Here is a tiny trained network, its code and every weight. The questions are about switching its units off for an input and a class, where a switched-off unit gives its printed mean instead of its output.

import numpy as np


def w(rows, s, z=0):
    codes = np.array(rows[::2]) - 128.0
    scale = np.full(codes.shape[1], s)
    scale[-1] = z or s
    return codes * scale


def f(y):
    return np.maximum(y, 0)


def log_softmax(a):
    a = a - a.max(-1, keepdims=True)
    return a - np.log(np.exp(a).sum(-1, keepdims=True))


def net(x, mask):
    res = np.array(x, float).reshape(1, 8) / 4 @ E
    y = f(res @ A[0][:, :-1].T + A[0][:, -1])
    res = res + np.where(mask, y, B[0][:, -1]) @ B[0][:, :-1]
    return log_softmax(res[-1] @ U[:, :-1].T + U[:, -1])


A, B = {}, {}
E = w([
[131,128,123,127,128],'x0',
[106,81,129,7,121],'x1',
[132,130,123,127,131],'x2',
[128,129,128,127,130],'x3',
[63,30,56,169,109],'x4',
[127,131,123,127,129],'x5',
[81,119,163,137,235],'x6',
[124,129,131,129,126],'x7',
],0.014)
A[0] = w([
[190,180,164,60,112,44],'n1',
[187,184,140,63,125,80],'n2',
[153,132,108,218,106,57],'n3',
[118,72,82,87,38,107],'n4',
[73,117,116,57,214,101],'n5',
[131,130,116,183,109,139],'n6',
[106,37,75,79,70,107],'n7',
[121,198,170,169,173,133],'n8',
[169,203,102,140,35,52],'n9',
[135,155,106,208,106,170],'n10',
[58,113,151,121,190,153],'n11',
[173,207,161,53,111,152],'n12',
[156,139,82,233,98,35],'n13',
[142,181,147,91,113,168],'n14',
[91,73,129,111,254,2],'n15',
[165,209,184,164,244,143],'n16',
[130,114,146,30,176,4],'n17',
[65,90,62,188,159,3],'n18',
[100,83,88,172,144,176],'n19',
],0.0098,0.0099)
B[0] = w([
[80,99,117,56,69,187],'n1',
[121,91,119,92,57,190],'n2',
[82,123,110,90,72,164],'n3',
[49,211,89,63,182,205],'n4',
[165,70,140,131,88,186],'n5',
[153,88,173,157,107,166],'n6',
[69,211,113,85,151,212],'n7',
[94,168,123,139,180,203],'n8',
[212,67,206,237,175,186],'n9',
[192,61,158,143,128,198],'n10',
[175,73,145,171,153,195],'n11',
[168,59,147,153,88,232],'n12',
[89,103,102,64,32,170],'n13',
[170,74,153,148,140,196],'n14',
[83,69,100,33,1,174],'n15',
[111,185,87,111,218,248],'n16',
[222,50,203,211,193,159],'n17',
[245,47,187,231,183,166],'n18',
[103,112,121,69,82,197],'n19',
],0.0084,0.014)
U = w([
[179,103,158,182,168,10],'0',
[111,123,121,99,42,255],'1',
[88,250,111,119,207,107],'2',
],0.019,0.00098)

Each question gives the input, the list of numbers given to net, and the class t.
The units are the neurons (one row each of A and B). Each row of codes is followed by its name. A weight is (code - 128) times the scale printed after its matrix; where a second scale follows, it is the last column's (A, B and U).
mask holds one flag per neuron, in row order. A switched-off neuron (its flag False) gives its mean, the last column of its row in B, instead of its output. The means were averaged over made-up inputs and are rounded, as every weight is.
A unit's drop is (log p(t) with every unit on - log p(t) with that unit switched off) / (log p(t) with every unit on - log p(t) with every unit switched off).
The circuit of an input: a set's keep is (log p(t) with only the set's units on - log p(t) with every unit switched off) / (log p(t) with every unit on - log p(t) with every unit switched off). Starting from the 12 units with the biggest drops (on a tie, the unit counted first), units are removed one at a time, each time the one whose removal leaves the highest keep (on an exact tie, the one counted first), for as long as the keep stays at least 0.8.
units of the circuit, in order: the units of the circuit, biggest drop first
most important unit: the unit with the biggest drop
top k neurons: the k neurons with the biggest drops, biggest first
drop of u: that unit's drop, to one decimal
input [3,-6,-6,7,5,-5,-2,2], class 1: units of the circuit, in order	[n13]
input [3,1,1,-8,6,7,7,7], class 1: top 2 neurons	[n15 n19]
input [1,8,5,5,-1,-3,4,8], class 0: top 2 neurons	[n17 n11]
input [-5,-7,-7,-7,3,3,-1,-7], class 1: top 2 neurons	[n13 n3]
input [-1,8,3,-7,-5,3,1,0], class 0: top 2 neurons	[n17 n15]
input [-7,0,-1,-1,-2,5,-7,-3], class 0: top 2 neurons	[n9 n15]
input [-6,6,1,-1,1,2,-4,7], class 2: top 2 neurons	[n4 n7]
input [3,-6,5,5,3,-5,-3,-4], class 1: top 2 neurons	[n13 n3]
input [-8,4,-5,-8,3,-8,6,-6], class 1: top 2 neurons	[n15 n9]
input [-7,1,-3,-3,2,-7,-1,-1], class 2: top 2 neurons	[n12 n15]
input [5,-6,-1,6,0,2,-8,4], class 0: top 3 neurons	[n9 n10 n15]
input [4,-1,-8,-7,0,-2,6,5], class 2: top 2 neurons	[n12 n9]
input [1,-1,-5,5,-8,-4,5,8], class 2: top 2 neurons	[n16 n8]
input [-2,4,7,-3,8,7,-7,-3], class 2: most important unit	n4
input [8,-4,6,2,-6,-3,-8,-6], class 0: drop of n11	0.0
input [-5,1,-2,-5,1,-3,8,5], class 1: drop of n11	-0.3
input [0,2,8,0,2,1,8,7], class 1: drop of n18	-0.1
